Below are the code and all the weights of a small trained network. Each question names an input and a target symbol and asks about switching units off, where a switched-off unit gives its printed mean instead of its output.

import numpy as np


def w(rows, s, z=0):
    codes = np.array(rows[::2]) - 128.0
    scale = np.full(codes.shape[1], s)
    scale[-1] = z or s
    return codes * scale


def f(y):
    return np.maximum(y, 0)


def softmax(a):
    e = np.exp(a - a.max(-1, keepdims=True))
    return e / e.sum(-1, keepdims=True)


def log_softmax(a):
    a = a - a.max(-1, keepdims=True)
    return a - np.log(np.exp(a).sum(-1, keepdims=True))


def net(x, mask):
    ids = ['βηξπστ'.index(c) for c in x.split()]
    T = len(ids)
    res = E[ids] + P[:T]
    q, k, v = (res @ M[0].T for M in (Q, K, V))
    z = softmax(np.where(np.tri(T) > 0, q @ k.T / 3**0.5, -1e9)) @ v
    res = res + np.where(mask[0], z, O[0][:, -1]) @ O[0][:, :-1]
    y = f(res @ A[0][:, :-1].T + A[0][:, -1])
    res = res + np.where(mask[1:9], y, B[0][:, -1]) @ B[0][:, :-1]
    return log_softmax(res[-1] @ U[:, :-1].T + U[:, -1])


Q, K, V, O, A, B = {}, {}, {}, {}, {}, {}
E = w([
[84,98,161,128,139,128,210,111],'β',
[107,7,97,145,179,102,116,152],'η',
[159,183,96,200,105,177,139,228],'ξ',
[206,94,199,210,141,183,92,130],'π',
[86,185,144,92,116,114,123,85],'σ',
[157,145,163,216,24,96,64,82],'τ',
],0.02)
P = w([
[96,118,79,116,216,26,117,180],'0',
[8,135,192,174,116,202,178,90],'1',
[76,109,137,176,55,254,137,157],'2',
[132,107,115,157,68,76,217,91],'3',
[133,175,190,162,84,218,102,139],'4',
[92,145,164,140,94,97,148,148],'5',
[181,60,39,154,112,89,135,107],'6',
[184,153,129,172,90,191,72,120],'7',
[145,172,153,120,110,125,113,85],'8',
[177,167,122,161,90,150,155,103],'9',
[178,185,144,161,120,139,142,101],'10',
[139,148,119,156,149,91,157,179],'11',
],0.0084)
Q[0] = w([
[172,227,2,75,69,105,56,175],'head 0',
[180,178,146,11,102,128,119,82],'head 0',
[177,40,98,151,171,151,183,113],'head 0',
],0.0064)
K[0] = w([
[118,97,142,212,79,216,235,74],'head 0',
[142,39,158,110,93,225,147,90],'head 0',
[164,111,214,131,212,3,141,193],'head 0',
],0.0064)
V[0] = w([
[97,133,216,128,97,159,208,98],'head 0',
[91,109,94,72,150,100,122,101],'head 0',
[56,154,44,75,4,78,106,148],'head 0',
],0.011)
O[0] = w([
[6,162,80,82,122,168,55,132,8],'head 0',
[119,129,188,137,75,120,27,162,5],'head 0',
[57,61,155,193,159,105,141,56,17],'head 0',
],0.012,0.0027)
A[0] = w([
[134,54,201,144,135,127,89,122,172],'neuron 0',
[174,95,169,84,71,108,103,184,69],'neuron 1',
[156,144,200,165,111,164,132,161,64],'neuron 2',
[94,85,185,48,206,120,207,127,207],'neuron 3',
[111,20,102,1,112,153,181,167,177],'neuron 4',
[100,189,101,132,74,123,100,175,100],'neuron 5',
[54,132,182,100,149,127,142,128,95],'neuron 6',
[186,20,105,116,159,149,167,130,249],'neuron 7',
],0.0096,0.002)
B[0] = w([
[55,123,46,135,68,2,118,88,207],'neuron 0',
[174,118,195,32,148,92,180,206,179],'neuron 1',
[58,111,104,115,178,105,98,118,183],'neuron 2',
[132,154,114,184,112,160,114,203,176],'neuron 3',
[121,153,121,193,82,172,25,187,171],'neuron 4',
[111,30,211,99,164,135,221,47,171],'neuron 5',
[103,193,93,72,135,143,154,134,148],'neuron 6',
[129,163,87,143,170,102,97,175,247],'neuron 7',
],0.009,0.015)
U = w([
[51,169,135,20,123,184,79,132,252],'β',
[75,31,76,141,246,201,224,83,84],'η',
[120,62,195,28,221,77,255,67,60],'ξ',
[230,173,148,47,108,232,115,140,133],'π',
[90,57,111,135,44,131,183,16,73],'σ',
[140,185,109,172,189,167,159,77,97],'τ',
],0.0052,0.0038)

Each question gives the input, a string of symbols that net reads in full, and the target symbol t.
The units are the heads (3 rows each of Q, K, V and O) and the neurons (one row each of A and B). Each row of codes is followed by its name. A weight is (code - 128) times the scale printed after its matrix; where a second scale follows, it is the last column's (O, A, B and U).
mask holds one flag per unit, heads first, then neurons. A switched-off unit (its flag False) gives its mean, the last column of its rows in O or B, instead of its output. The means were averaged over made-up inputs and are rounded, as every weight is.
A unit's drop is (log p(t) with every unit on - log p(t) with that unit switched off) / (log p(t) with every unit on - log p(t) with every unit switched off).
The circuit of an input: a set's keep is (log p(t) with only the set's units on - log p(t) with every unit switched off) / (log p(t) with every unit on - log p(t) with every unit switched off). Starting from all 9 units, units are removed one at a time, each time the one whose removal leaves the highest keep (on an exact tie, the one counted first), for as long as the keep stays at least 0.8.
circuit, biggest first: the units of the circuit, biggest drop first
k most important neurons: the k neurons with the biggest drops, biggest first
drop of u: that unit's drop, to one decimal
input η τ σ π β β η ξ ξ, target η: circuit, biggest first => (neuron 5; head 0)
input β τ β η ξ σ τ η η, target β: circuit, biggest first => (head 0; neuron 5)
input η π β π π η ξ π, target ξ: circuit, biggest first => (head 0; neuron 1; neuron 2)
input ξ η β σ η β ξ η, target τ: most important neuron => (neuron 7)
input σ σ η, target σ: circuit, biggest first => (head 0; neuron 0)
input σ η ξ η σ π β π β, target σ: circuit, biggest first => (head 0; neuron 7)
input ξ η η η π η τ, target π: circuit, biggest first => (head 0; neuron 0)
input β ξ σ β η β β π β η τ η, target β: 2 most important neurons => (neuron 4; neuron 5)
input τ η π, target η: 3 most important neurons => (neuron 2; neuron 7; neuron 4)
input η σ β, target ξ: circuit, biggest first => (head 0; neuron 1)
input τ σ η π π, target η: 2 most important neurons => (neuron 2; neuron 4)
input β σ η σ π σ β τ ξ β, target β: 2 most important neurons => (neuron 6; neuron 5)
input η σ η η π τ η β, target ξ: 2 most important neurons => (neuron 1; neuron 4)
input σ π β β ξ η β β π σ η π, target σ: 2 most important neurons => (neuron 0; neuron 7)
input β β η β β β τ π, target β: most important neuron => (neuron 2)
input ξ η β η τ σ β β ξ η β η, target τ: drop of neuron 7 => 0.2
input η η π η σ ξ η η, target ξ: drop of head 0 => 2.4
input π β β τ ξ π η, target π: drop of neuron 6 => 0.0
